[ 1  0  2  7 18  1  9  5  2 15 -6 13 -2 -6 15 -4 -8 14 19 -6 -6  0] : (93) & (63)
[ 2  2  0 -6 14  4 -5 -4 -1  5  2  6  3 -1 -3 -4  0 -6  6  1  5  5] : (83) & (69)
[ -7  -4   2  -1  12  -7  -8 -12 -21   6   2  -3   1   7  -1 -14   0  11
   8  -3  -4  13] : (93) & (69)
[ 5 17 -1  4 19  0  0 -6 27  8  4 15  7 -6 12 -1 -4 17  7 -3  2  9] : (83) & (69)
[ -1   5  -2  -2   3  -8   2   2   3   3  -6   4 -10  -6   3  -3   4  -2
  11   2  -6   3] : (86) & (63)
[ -6   0  -3   0  27 -12  -2  -5   2  12  -1  24  -6   2  10  10   1   3
  11   6   3   3] : (83) & (69)
[ 3  3 -1  5 21 -5 -2 -5 -2  5  4 25  1 -3  9 -1 -2 -1  6  1  4  4] : (83) & (69)
[  0  -8  -5  10   8  -3   2  -1 -11  -5  -5 -29   2  -5   3  -3   5   6
   4   7   2   5] : (83) & (63)
[ -3   6  -1  10   4   3  -2   4  14  14  11  40  -8   2   7   6  -4   5
   2   3   9 -10] : (93) & (69)
[  6   4   6  -2  22   2 -10   3   7   8   8  18   4  -1  -3 -11   4 -10
  15  -6   9   1] : (93) & (69)
[-1  7  2  4 11 10  1  1 11  4 -3 34 -7 -3 10  4  1  1  9 -1 -3 -3] : (83) & (63)
[-10   1   2   6   0   1 -12  -1  -4   2  -5  13  -6  -5  12   5   5  12
   4   2  -2  -4] : (92) & (63)
[ 1  3  1  2  5  7 -4  4 -3 -8 -2  8  0  2  0 -6  1 -1 12 -7 -3  8] : (93) & (63)
[ -1   8   2   9   8   5   5   2  13   5  -5  24   3   0  13  -3  -5   5
   7  -3   0 -14] : (92) & (63)
[-7  2  2  2  0 -7  4 -3 -9  4 -4 -6 -2 -2  8  2  3 15 10 -1 -6 -5] : (83) & (63)
[ -1  -1   2  -2  18  -6  -1  -8 -12  13   4  -6  -3  -2   4  -3   3   1
  13  -1  -2   7] : (83) & (69)
[  8   4   5   3  10   2  -5  -8   4  -2   5   2   9 -11  13  -1   1   6
   8   5  -5   7] : (93) & (69)
[-4 15 -6  2 20 -8  1 -9 -2  9 -2 -2  4 -9  9 -1 -1  9  5  0 -4  6] : (83) & (69)
[  4   4  -5   6  24 -10   0 -12   1  18   0  11  -2   1  11 -10  -1  17
  12   2  -1  12] : (93) & (69)
[ 12   8  -1   6  31  -7   1 -13   4  17  -8   2   4  -7   9 -16  -4  -2
  21  -2  -5  10] : (93) & (69)
[  8   5   1   3  13 -17  14 -12 -29  17 -11 -26  -5  -5  12  -5   5  16
  12   1  -9   8] : (93) & (63)
[  6   5   3  -1  15  -2  -2  -7   4   3  -2  -5   6  -7   5  -9   3   4
  13  -3 -17   8] : (93) & (69)
[ -3   2  -5   2   5  -8   2  -6 -10  15  -3   9  -9   3   8   3   1  14
   8   0 -10   6] : (83) & (69)
[-11   3   0   1  11   1   4   4  -7   3  -8  -2  -5   0   5  -2   1  -2
   5  -1  -3   0] : (83) & (63)
[  5   3   1  -3   6 -10   2  -5  -6   3  -6  -6 -10   3  -2  -4  -1   1
   3   1   8   6] : (92) & (69)
[  0   8  -5   1   7  -2  12  -7   7   9  -1  10   1  -3   5  -4  -1  14
   7   4 -10   5] : (93) & (69)
[-12   0   4  -1  -1  -9   5  -6 -15  13  -7  -2  -7 -11   7  10  -1  15
   6   2 -10   2] : (83) & (63)
[ -3   6   0   7   8  -7   6  -3   3  18 -13  40 -17   0  19  13   3  23
   0   2  -9   2] : (83) & (63)
[  3   3   0   1  17 -12   7  -3  -5  14  -7 -13  -4 -14   5  -8   2  14
  14   0 -10   2] : (83) & (63)
[ -1   2 -10   3  19   1  -4  -4   9   8   3  23   7  -7   4   2  -2   8
   5   3  -2  -1] : (83) & (69)
[  8   8  -7   5  40 -24   1 -17  -7  40 -12  38 -10  -3  27 -19   2  14
  30  -3 -11   2] : (93) & (69)
[ 0  3 -4  5 24 -7 -4 -3  5 10 -2 17 -5 -1 14  0 -4  8  3  1  5  2] : (83) & (69)
[  2  -6   2  -3   6   0   5  -9  -6  -2  -1 -39  17  -4  -3  -4  -5  12
   1   0  -4   6] : (93) & (69)
[ -1   3 -19  14  10 -23  -5  -7   7  10   2  26  -2  -2   4  -2   0   2
  14   1  -3   4] : (83) & (69)
[ -5  -1   0   1  10  -7   7  -2   3   8   6   1  -3  -4  13   0  11  15
   2  -3 -10   5] : (83) & (61)
[ -1  11  -2   4   9 -10   0 -12   9  17   1  40  -4  -3  12  -4   1  19
   8   2   0   4] : (93) & (69)
[ -2   7  -6   7  -1 -18   0 -10  -1  21   2  32  -1  -4  12   3  -5  25
  11   4   2  -3] : (93) & (69)
[  2   0  -4   2   7  -9   7 -12  -4  27   6  -2  -3  -4   6   2   5  28
  -8   6  -1  -2] : (83) & (69)
[ -1   1  -4   8   6 -10   1  -3   2  12   5  10   1  -4  10   5   0  24
  -4   6   6   4] : (83) & (69)
[  0   5  -1  14  17   0  -3   8   9  14 -11  25  -8   4  12  -2  -7   4
  13  -5  -2  -5] : (93) & (61)
[-12  -2  -2  -5  -7  -6   0  -6  -9 -10   1  -3   2   0   9  19   2  22
  -2   1 -12  -2] : (83) & (66)
[ -8   2   2   1   2  -4   2  -7  -3   3  -5  -9   3 -12   8  -1   0   5
  14  -3 -19   8] : (93) & (63)
[ 1  1 -5 -2 23  4 -2  1  7 14 -3 24 -4 -1  7 -2  1  3 -5 -3  1 12] : (83) & (69)
[  3   4  -3  10  20  -4 -10 -10   6  12   4  27   1  -4   8  -9   0  10
  11  -2  -1   3] : (93) & (69)
[-2 11 -2  7 25  7 -5  3 35 -6 -3 26  2 -9 11 -9 -3  5  7 -5 -4 -6] : (83) & (63)
[  2  10   1   5  15  -5  -4 -16   9   2  -4   6   9  -7   6 -10   2  15
   9   2 -11   7] : (93) & (69)
[ -2   3   3   8  25 -12  -5 -11  -4  23  -5  37 -12  -6  15  -5  -3  12
   8   3   1   7] : (83) & (69)

[  1  -2   6   2   1   0   0   5   0  -2 -10   1  -2   3   1  -1  -1   1
   3   4  -2   0] : <54> & (290)
[ 1  5  5  0 -1  1 -1  5 -1 -5  3 -8 -7 -1 -1  3 -3 -2 12 14  0 -7] : <54> & (290)
[ -3  -5   0  -1 -11   0   3  -4   1  -6   1  -5  -2   3  -7  -1  -5   9
   0  -3   1   8] : <52> & (290)
[-2  6  3 -4  3 -1 -2  5 -1 -4 -5 -4 -4  1 -1  1 -2 -2  9  5 -4 -3] : <54> & (290)
[ 0  0  4 -3 -1 -1  0  5  0 -7 -4 -2 -6  2 -3  1 -3  4  5  4 -5  4] : <54> & (290)
[ 1  6  2 -2  4  2 -4  4  1  0  0  0  2 -3  2  1  1 -4  1  6 -3 -5] : <50> & (290)
[-1  1 -9  1 -4  2  0 -6 -1 -6 -1 -5 -5  2 -6 -1 -4  6  0 -7  1  5] : <54> & (294)
[  0   1  -4  -1 -17   3  -3  -8  -2 -10  -1  -1  -7   2  -6  -2  -4   7
  -2  -1   4   7] : <54> & (290)
[ 5  1  5 -3 -8  1  1 -8  1 -4 -5 -2 -4  2 -4  0 -2  5 -1  1  1  6] : <52> & (290)
[ -8  -1  -2  -1   0   0   0   2   0  -6 -12  -2   0   0   0   1   1   3
   4  -1   3   4] : <54> & (287)
[ -3  -2  -6   1   1   0  -2 -11   0  -5  -1  -2  -3  -3  -1  -1  -1  -5
  -3  -5   1   1] : <54> & (290)
[-3 -3 -1 -4 -7 -2  1 -7  0 -9 -3 -8 -8  8 -8 -1 -3  6  0 -4  4  1] : <54> & (290)
[  1   5   7  -1 -11   2  -1  -1   0  -3   9   1  -2   2  -8   2  -2   7
   3  11   1   1] : <48> & (290)
[ 0 -6 -1 -1 -2  0 -1 -4  1 -7 -6 -3 -7  3 -3  0 -2  5  4 -3  2  4] : <54> & (290)
[ 1  2  2  2 -6  2 -1 -5  2 -6  4 -7 -7  2  0 -1 -2  6  6 -1  5  4] : <52> & (290)

[ -5   4   3 -12  -1  12   7  -7  -2   2   4  14  -5  -5   1 -11  14  -3
  -5   6  -2  -1] : <96> & <82>
[13  3  5 -5  0  6  7 -2 -2 -1 -1  9 -2 -5 -2 -4 15  0 -2  4 -3 -2] : <96> & <85>
[-2  2 -1 -8  0  3  2 -4 -3  0  3  0 -3 -4  1 -6  3 -1 -4  3 -1 -1] : <87> & <82>
[-1 -1  1 -7  0  5  3 -4  0  0  0  8 -6  4  3 -9  5 -2 -4  3 -1  1] : <96> & <82>
[ -3   6   5 -13   1   3   9  -7   0  -2  -1  11  -6  -9  -2  -9  15  -5
  -2   5  -2  -2] : <96> & <85>
[ -8   2   6 -14  -1   9   7  -8   1   1   1   1  -4 -15   2  -8  19  -2
  -4  -1  -4  -1] : <87> & <85>
[ -4   3   4 -10   1   9   5  -1  -1   1  -1  14  -6  -8   0  -8   9  -2
  -6   9  -2  -2] : <96> & <89>
[ -5   2   1 -10   0  10   4  -6  -1   1  -1   0  -5  -1   0  -9   7  -4
  -5   0  -3   0] : <87> & <82>
[ -3   2   2 -14  -1  13   4  -6  -3   2   1   9  -6  -2  -2  -9   8  -2
  -2   7  -7   0] : <96> & <82>
[ -7   4   6 -12  -5   6   5  -6   2   3   4   3  -1  -9   5  -8  10  -1
  -2  -1  -3  -5] : <87> & <89>
[ -2  -1   3 -14  -1   6   2  -4  -5  -1   1  11  -4  -5  -1 -10   6   1
  -4   3  -2   0] : <87> & <82>
[ -2   1   3 -13  -3   9   5  -3   1   2  -1  18  -9  -6   1 -12  15  -2
  -8  11   0   0] : <96> & <82>
[-5  4  6 -9  1  9  5 -7 -2  1 -2  3 -6  6 -1 -6 18 -2 -3 -3 -3 -2] : <87> & <82>
[ -3   2   5 -13  -2   1   2  -4  -3   0   3   6  -8   0   3  -9   2  -1
  -6   1  -2   0] : <87> & <82>
[ -3   1   0   0  -1  -1   0   3  -2  -1  -4  16   1 -10   1  -3  -1  -1
  -3   7   2  -1] : <96> & <89>
[-1  0 -1 -8  0 10  2 -4 -1 -1  2  1  3 -2  3 -4  8 -3 -3 -3 -1  2] : <87> & <82>
[ -5   1   5  -8  -2   9   2  -5   2   4   0   9  -5 -10   0  -4  15  -1
  -3   0  -3   2] : <96> & <85>
[-3  0  6 -7  2  3  4 -4 -1 -1  1  6 -2 -3  1 -3 11 -2 -2 -4  0 -2] : <96> & <85>
[ -6   2   6 -16  -4  13   6  -8  -1  -1   3   8  -7  -6   1 -13  17  -4
  -9   2  -3  -1] : <96> & <82>
[-8  1  2 -9 -1  9  5 -8 -1  0  3  3 -5 -2  1 -9 17 -3 -4 -2 -3 -1] : <87> & <85>
[ 0  0  3 -8 -1  8  2 -1 -4  1  1 10 -3  5 -1 -4  6 -5 -4  2  0 -1] : <96> & <82>
[ -4   2   2 -16  -3  13   4  -4  -4   1   3   3  -1  -4   3  -8  10  -2
  -5   3  -3   1] : <87> & <82>
[-7  2  5 -9 -4 11  8 -3 -6  4 -1 16 -7 -8  2 -9 16 -3 -4  5 -3 -3] : <96> & <89>
[ -3   0   0 -10  -2   6   2  -2  -4   3   3   8  -4   2   2  -7   4   1
  -3   2  -2  -2] : <87> & <82>
[ -5   2   6 -10  -2   8   6  -2   1   0   0   7  -9  -4  -2   0  11  -3
  -3   6  -1  -2] : <96> & <89>
[ -9   3   3 -14  -3   7   5  -9   2   1   5   5  -8  -5   1 -11  15  -4
  -7   0  -3  -3] : <87> & <82>
[ -3   2   2 -12  -2   8   8  -2  -6   1  -3  17  -7  -4   0 -10   9  -3
  -4   5  -1  -2] : <96> & <82>
[-3  0 -2 -9 -3  7  2  1 -5  0  2 18 -8  3  1 -8  1  0 -4  6  0 -1] : <96> & <82>
[-1 -1  0 -4 -1  9  5 -4  1 -2 -2  9 -5 -5 -1 -6 13 -2 -2  5  0  1] : <96> & <82>

[ -3   6   2   9  -5   1   6   3   4   0   8  -3  -2   2   9 -11  -1   2
 -16  -8  -2  21] : [80] & (9)
[-3  8  1  5 -6  0  5  0 -3 -4  9  0 -6  1 13  4  4  3 -5  2 -1 17] : [75] & (5)
[  0   5   4   7  -2   2   5   4   6  -4  14  -1  -7  -8  15  -6   1   2
 -16   0   3  28] : [80] & (5)
[ -4   7   3   9  -9  -3  10   9   4  -6  17   0  -4  -2   7   3  -3   5
 -20   1   5  38] : [80] & (4)
[ -3   7  -2   6  -3   0   4   3   1   1  15  -4  -5  -2   9  -4  -2   5
 -17  -2  -1  29] : [80] & (5)
[  4  -2   0   9   1  -5   5   2   2   0  11  -6   0   1  10  -2  -2   4
 -13   2   2  18] : [80] & (5)
[ 2  9  3 18 -5  0  3  3 -4  1 11  2 -7  2  4  5  2  2 -8 -2  0 33] : [74] & (5)
[ -2   8   2   5  -1  -2   3   5  -7  -1  11   0  -2   5  16  -6  -3   0
 -15   2   4   7] : [75] & (4)
[ -2   7  -1   3  -8  -2   6   4  -4  -1  10   1   6   3  10   2   0   4
 -16   1   2  24] : [74] & (4)
[ -5   9   0   3  -3  -4   4  -1  -5   0  11   6  -6   2  13   3   0   1
 -15   2   0  23] : [75] & (9)
[ -1   6  -1  12  -7  -1   5   4  -5   2   9   0  -8   0  11   0   3   1
 -15   3   5  22] : [74] & (9)
[  0   5   3   6  -8  -1  10  -1  -2  -3   8  -4  -9   0   5   8   2   7
 -14   1   4  39] : [74] & (5)
[ -2  13   0   8  -7  -1   3   8  -4   4   9   2  -4   2  17  -1   3   3
 -14   6   0  14] : [74] & (4)
[  1   8   2  10  -4  -1   4   3  -5  -3  16  -2  -4   8  14  -2   3   1
 -22   6  -1  30] : [75] & (5)
[ -3   8  -3   6  -7   0   1   0  -3   1   8  -2  -2   1  13   1  -4  -2
 -13   4   4  23] : [74] & (5)
[  1  14   1   6   0  -6   7   1  -1   1  12   0  -4   6  24  -6  -9  -2
 -19  19   2   1] : [80] & (5)
[ -6   4   1   6  -6  -3   5   3 -12   4   9  -7  -6   0   9   1   0   4
 -17   0  -1  28] : [74] & (5)
[  3   8   1  -4  -3   1   4   0 -13   1   8   0   0   1   6  -4   0   0
 -11   1   3  22] : [74] & (9)
[ -2  10   3  10  -4  -1   3  10  -1  -9  16   1  -3   3  10   9   2   1
 -11   0   2  32] : [74] & (9)
[ -4   7  -3   8  -3   2   6   8   3  -5  17  -2  -8   3  13   0   1   3
 -18   2   5  36] : [80] & (5)
[  2   6   2  12  -9  -2   7   0  -3  -2  17   2  -6   1  13  -2   7  -3
 -13   6   1  18] : [74] & (9)
[-2  7  4 -7 -7 -1  6  4 -6  2 10  1 -7  2 10 -3 -4  3 -8  6  0  8] : [74] & (5)
[ -1   5  -1   2  -1   2   5   2  -5   2   7  -8  -7   2   7   1   1  -3
 -12  -2  -5  30] : [75] & (4)
[ -3   8   1  10  -2   2   4   1   9  -4  12  -6  -5   4  11  -4   2   5
 -19  -3   2  32] : [80] & (5)
[ -9   6  -2   7  -5  -1   4   3   3  -3  15  -4  -7   4   8  -4  -1   6
 -15   1   0  34] : [80] & (9)
[ -1   8   1   3  -4   0   5   2  -4  -1  15  -2  -4   1   8  -1  -1   2
 -14   0   1  26] : [75] & (4)
[  0  10  -3  12  -5  -8   3 -14   6  -1  10   1  -4  -3  10   2  -2   3
 -10   3   4  21] : [74] & (9)
[ -5   6   1   3  -9   0   6   1  -3  -1  11  -2  -5   1  18   6   3   3
 -12  -2   1  28] : [75] & (9)
[ -7   4   0   4  -3   0   8   1  -1   0  11   0  -8  -1  10  -4  -1   1
 -14  -1   1   9] : [80] & (5)
[ -6   6   4   8  -7  -2  19   2   4  -6  13  -2  -6   1  15  -6   0   0
 -16  -1   5  23] : [80] & (9)
[-7  4  0  8 -2  0  8  5  5 -5 15  1 -4  2  4  4 -1  3 -9  6  2 20] : [80] & (9)
[ -3   5   0  10  -4  -4  -2  -3  -6  -1  11   0  -3   3  18 -13  -2   1
 -15   0   0   0] : [75] & (4)
[ -1   7   2   9  -6  -2   4   1  -4   3  12  -4  -3   3   4   6   3  10
 -17  -1  -2  29] : [74] & (9)
[-1  8  1  8 -5 -3  0  3 -4  1  5  0 -3  3 15  0  1  0 -9  4  5 21] : [74] & (9)
[ -3   2   1  10  -4  15  -1   5   6  -3  13  -6  -8  -9   5   0   1   8
 -16   0   0  28] : [80] & (5)
[ -2   4   3   9  -9   2  -7   2   0  -3  12   0  -4   0  11  -6  -2   5
 -12   0   0  21] : [80] & (5)
[ -5   4  -3  11  -2  -3   8   1   9   0   9  -4  -5   4  14   3  -1   4
 -10   6   3  29] : [80] & (5)
[ -3   5  -1   8  -3   1   4   0  -4  -3  18   2  -5   1  12  -3   0   2
 -13   4   3  19] : [75] & (9)
[ -4   5   2   7  -5  -1   5   5  -2  -3  13  -3  -4   5  13  -3  -2   5
 -16   1  -4  22] : [75] & (5)
[  1   8   1   4 -10  -2   5   8   5  -3  18  -3  -2  -3   1  24   3   6
 -16  -7   6  39] : [74] & (5)
[  2   5   0  10  -6   4   2   5  -3  -1  12   0  -7   2   9  -3   2   1
 -13  -2   2  33] : [74] & (9)
[ -4   9   1   5  -1  -4   5   1   0  -1  14  -2  -2  -6  12   0   3   5
 -18  -1   0  27] : [75] & (9)
[ -4   5   1   8  -3  -1   5   3   5   1  18   0  -8  15   4   3   0   2
 -20   4   1  29] : [80] & (5)
[ -4   4 -11  11  -7   1   4  -3  -5   6  13  -3 -10   5  16   0   2   6
 -20   1  -2  31] : [75] & (9)
[  0   6   2   7  -6   0   6   4  -4  -4  11   3  -5  -2   8  -5  -2   1
 -10   6 -10  14] : [74] & (9)
[ -3   4   0   9  -3  -1   8   6  16   0  16   6  -3   7  23  -3  -5   0
 -14   5   0  17] : [80] & (5)
[ -4   6   8   6   4  -7   6   2   0   0  11   4  -5   6  17   3  -1  -1
 -12   4   5  23] : [74] & (9)
[ 1  8  2  5 -6 -8 12  4 -3  0 11  7 -3  4 24 -3  5  2 -7  2  2 10] : [75] & (9)

[ 5  3  0  2  0 -1  1 -1 -2 -1  4 -1  1  2  0  9 -1  0  3  0 -3 -5] : (17) & <280>
[-4  0  3  1 -1  0  1 -1  4  3  0 -2  0  1  1  7  3  0  4  5 -2  3] : (21) & <280>
[-3 -3  5 -2  0  2 -3  0  5  4 -1 -1 -1  0  0 -7 -2 -1  2  5  0 -2] : (13) & <276>
[-1 -1  4 -1  0  1  0  0  4  5  1 -2 -1  0  0 -3 -1  0  3  5 -2 -4] : (17) & <276>
[-14   1   4   3  -1  -1  -2  -1   2  -2  -3  -1   1   1   1  12   4  -1
   4   5  -2   4] : (17) & <280>
[-12   1   1   0   0  -1   0   0   2   0   5  -1   0   0   1   8   1   1
   2   6  -1   2] : (17) & <280>
[-13   0  -2   6  -1  -1  -3   1   5  -8   1   0   2  -1   0  -3  -3   3
  -2   1  -4   5] : (23) & <280>
[19 -2  1 -1  0 -1  6 -1 -4  2 -5 -1 -1  0  0 -5  3  2 -2 -4  1  0] : (18) & <280>
[-11  -4   1   2   0   3  -2   1   8   2   4  -2  -2   0   0 -10  -2  -3
   3   5  -6  -2] : (17) & <276>
[-8 -1  0  1  1  4 -3  0  5  3 -5 -1  0  0  1 -3 -2 -2  4  5  1 -3] : (13) & <276>
[-4 -1  0  1  1  1 -3  0  3  1  2 -1 -1  1 -1 -3 -2 -2  2  2 -3 -2] : (17) & <276>
[ -4  -4   5   0   0   1  -1   0   5   3   0  -2  -2   0   0 -11  -2   0
   1   4  -3  -2] : (17) & <276>
[ 10  -4   3   2   0   0   1   1   4   1   2  -1  -2  -1  -2 -18  -3   1
  -2  -2  -6  -1] : (18) & <276>
[-17   1   2  -1   0   3   0   0   6   5   2   0   0   0   2  12   3  -1
   6  11   1   1] : (13) & <280>
[-6 -1  0 -1  1  3 -2 -1  6  6  1  0  1  0  1  0 -3  1  4  7  2 -2] : (13) & <276>
[-7 -1  4  0  1  1 -1  1  4  3  2 -2 -2  0  0 -4 -2 -1  3  6 -3 -3] : (17) & <276>
[  3  -4   1   2   0   2   0   1   5   1  -2   0  -3  -1  -2 -18  -2   1
  -2  -2  -2   0] : (18) & <276>
[ -9  -4   6  -1   0   3  -2   1   6   4   0  -2  -2  -1   0 -11  -4   0
   2   6  -3  -2] : (17) & <276>
[-8 -1  4  4  0  2  1 -1  7  1 -5 -3 -1  1  1 -3  3  0  4  7 -4  3] : (21) & <280>
[  1  -5   3   0   1   2  -1   0   5   5   2  -2  -2  -1   0 -11  -3  -1
   2   3  -3  -3] : (21) & <276>
[10  0 -1  1  0 -4  1 -1 -2 -2  7  0  0  0 -1  2 -2  2 -2 -4 -3  0] : (18) & <276>
[-3 -5  6  0  1  4 -2 -2  9  9 -4 -2 -2  0  1 -8 -2  2  4  9  0  1] : (13) & <276>
[ -7  -2   4   4   1   3  -4   0   7   3  -4  -2  -1   1  -1 -14  -3  -4
   4   3  -6  -4] : (21) & <276>
